Below are the code and all the weights of a small trained network. Each question names an input and a target symbol and asks about switching units off, where a switched-off unit gives its printed mean instead of its output.

import numpy as np


def w(rows, s, z=0):
    codes = np.array(rows[::2]) - 128.0
    scale = np.full(codes.shape[1], s)
    scale[-1] = z or s
    return codes * scale


def f(y):
    return np.maximum(y, 0)


def softmax(a):
    e = np.exp(a - a.max(-1, keepdims=True))
    return e / e.sum(-1, keepdims=True)


def log_softmax(a):
    a = a - a.max(-1, keepdims=True)
    return a - np.log(np.exp(a).sum(-1, keepdims=True))


def net(x, mask):
    ids = ['ΘΛΦαπτ'.index(c) for c in x.split()]
    T = len(ids)
    res = E[ids] + P[:T]
    r = res
    for j in range(2):
        rows = slice(3 * j, 3 * j + 3)
        q, k, v = (r @ M[0][rows].T for M in (Q, K, V))
        z = softmax(np.where(np.tri(T) > 0, q @ k.T / 3**0.5, -1e9)) @ v
        o = O[0][rows]
        res = res + np.where(mask[j], z, o[:, -1]) @ o[:, :-1]
    y = f(res @ A[0][:, :-1].T + A[0][:, -1])
    res = res + np.where(mask[2:6], y, B[0][:, -1]) @ B[0][:, :-1]
    return log_softmax(res[-1] @ U[:, :-1].T + U[:, -1])


Q, K, V, O, A, B = {}, {}, {}, {}, {}, {}
E = w([
[112,132,76,41,8,32],'Θ',
[218,167,135,128,131,138],'Λ',
[60,66,117,124,107,12],'Φ',
[130,123,124,97,183,74],'α',
[93,101,117,194,108,136],'π',
[141,29,144,119,78,142],'τ',
],0.017)
P = w([
[26,123,102,141,176,249],'0',
[173,191,170,203,80,96],'1',
[176,205,155,119,111,96],'2',
[108,20,26,154,106,96],'3',
[164,159,164,211,92,136],'4',
[174,195,172,92,131,114],'5',
],0.011)
Q[0] = w([
[181,56,182,140,210,73],'H0',
[157,234,172,140,167,98],'H0',
[130,42,60,148,101,105],'H0',
[110,145,135,183,186,131],'H1',
[127,71,5,117,161,132],'H1',
[176,61,58,103,167,102],'H1',
],0.011)
K[0] = w([
[103,106,144,132,149,166],'H0',
[175,169,91,129,215,56],'H0',
[53,145,119,119,180,219],'H0',
[130,120,83,173,198,106],'H1',
[94,151,88,105,184,201],'H1',
[10,152,140,74,158,172],'H1',
],0.013)
V[0] = w([
[140,85,160,119,109,248],'H0',
[163,120,114,125,117,97],'H0',
[128,130,127,144,176,113],'H0',
[147,88,139,85,172,100],'H1',
[192,160,201,83,114,136],'H1',
[154,157,114,176,99,121],'H1',
],0.014)
O[0] = w([
[118,154,207,58,140,185,2],'H0',
[153,191,52,146,162,118,156],'H0',
[200,85,125,71,211,75,67],'H0',
[180,129,118,2,196,126,37],'H1',
[174,87,65,147,66,182,98],'H1',
[172,154,184,215,95,116,218],'H1',
],0.0086,0.0036)
A[0] = w([
[103,58,100,122,65,81,207],'N0',
[188,175,101,115,123,40,3],'N1',
[110,156,2,60,136,122,51],'N2',
[70,75,101,76,182,163,77],'N3',
],0.0097,0.0053)
B[0] = w([
[148,131,203,147,145,164,247],'N0',
[123,191,146,81,169,99,199],'N1',
[164,5,88,159,139,103,169],'N2',
[183,194,24,103,96,90,164],'N3',
],0.013)
U = w([
[254,99,31,143,62,124,96],'Θ',
[206,234,140,53,59,120,69],'Λ',
[64,152,202,95,159,91,109],'Φ',
[143,141,120,130,198,83,147],'α',
[96,78,64,219,151,157,255],'π',
[235,97,161,112,175,241,206],'τ',
],0.0068,0.0062)

Each question gives the input, a string of symbols that net reads in full, and the target symbol t.
The units are the heads (3 rows each of Q, K, V and O) and the neurons (one row each of A and B). Each row of codes is followed by its name. A weight is (code - 128) times the scale printed after its matrix; where a second scale follows, it is the last column's (O, A, B and U).
mask holds one flag per unit, heads first, then neurons. A switched-off unit (its flag False) gives its mean, the last column of its rows in O or B, instead of its output. The means were averaged over made-up inputs and are rounded, as every weight is.
A unit's drop is (log p(t) with every unit on - log p(t) with that unit switched off) / (log p(t) with every unit on - log p(t) with every unit switched off).
The circuit of an input: a set's keep is (log p(t) with only the set's units on - log p(t) with every unit switched off) / (log p(t) with every unit on - log p(t) with every unit switched off). Starting from all 6 units, units are removed one at a time, each time the one whose removal leaves the highest keep (on an exact tie, the one counted first), for as long as the keep stays at least 0.8.
circuit, biggest first: the units of the circuit, biggest drop first
unit that matters most: the unit with the biggest drop
top k neurons: the k neurons with the biggest drops, biggest first
drop when u is switched off: that unit's drop, to one decimal
input τ π Θ Θ, target Λ: unit that matters most	H0
input α τ π Θ Φ, target Φ: circuit, biggest first	H1; N2; H0
input π Λ α α, target Φ: circuit, biggest first	H1; H0
input α Λ Φ Φ, target Θ: circuit, biggest first	N3; H1; N2
input τ τ α Λ, target Λ: top 3 neurons	N3; N0; N2
input τ α Θ Φ, target Λ: top 2 neurons	N3; N2
input Λ Θ Θ Θ Θ π, target π: top 2 neurons	N3; N1
input τ Θ Φ, target Φ: top 2 neurons	N3; N2
input α Φ Φ α, target Θ: top 3 neurons	N3; N2; N1
input Θ Θ τ Λ, target π: circuit, biggest first	N1; H0; H1
input Θ Θ Θ α Λ, target Θ: drop when H1 is switched off	0.5
input Φ Θ Θ τ Λ, target Θ: drop when H1 is switched off	0.4
input τ Φ π Λ, target Λ: drop when H0 is switched off	1.6
input α Θ π Φ π Θ, target Θ: circuit, biggest first	H0
input Θ α α Λ, target π: drop when H1 is switched off	0.2
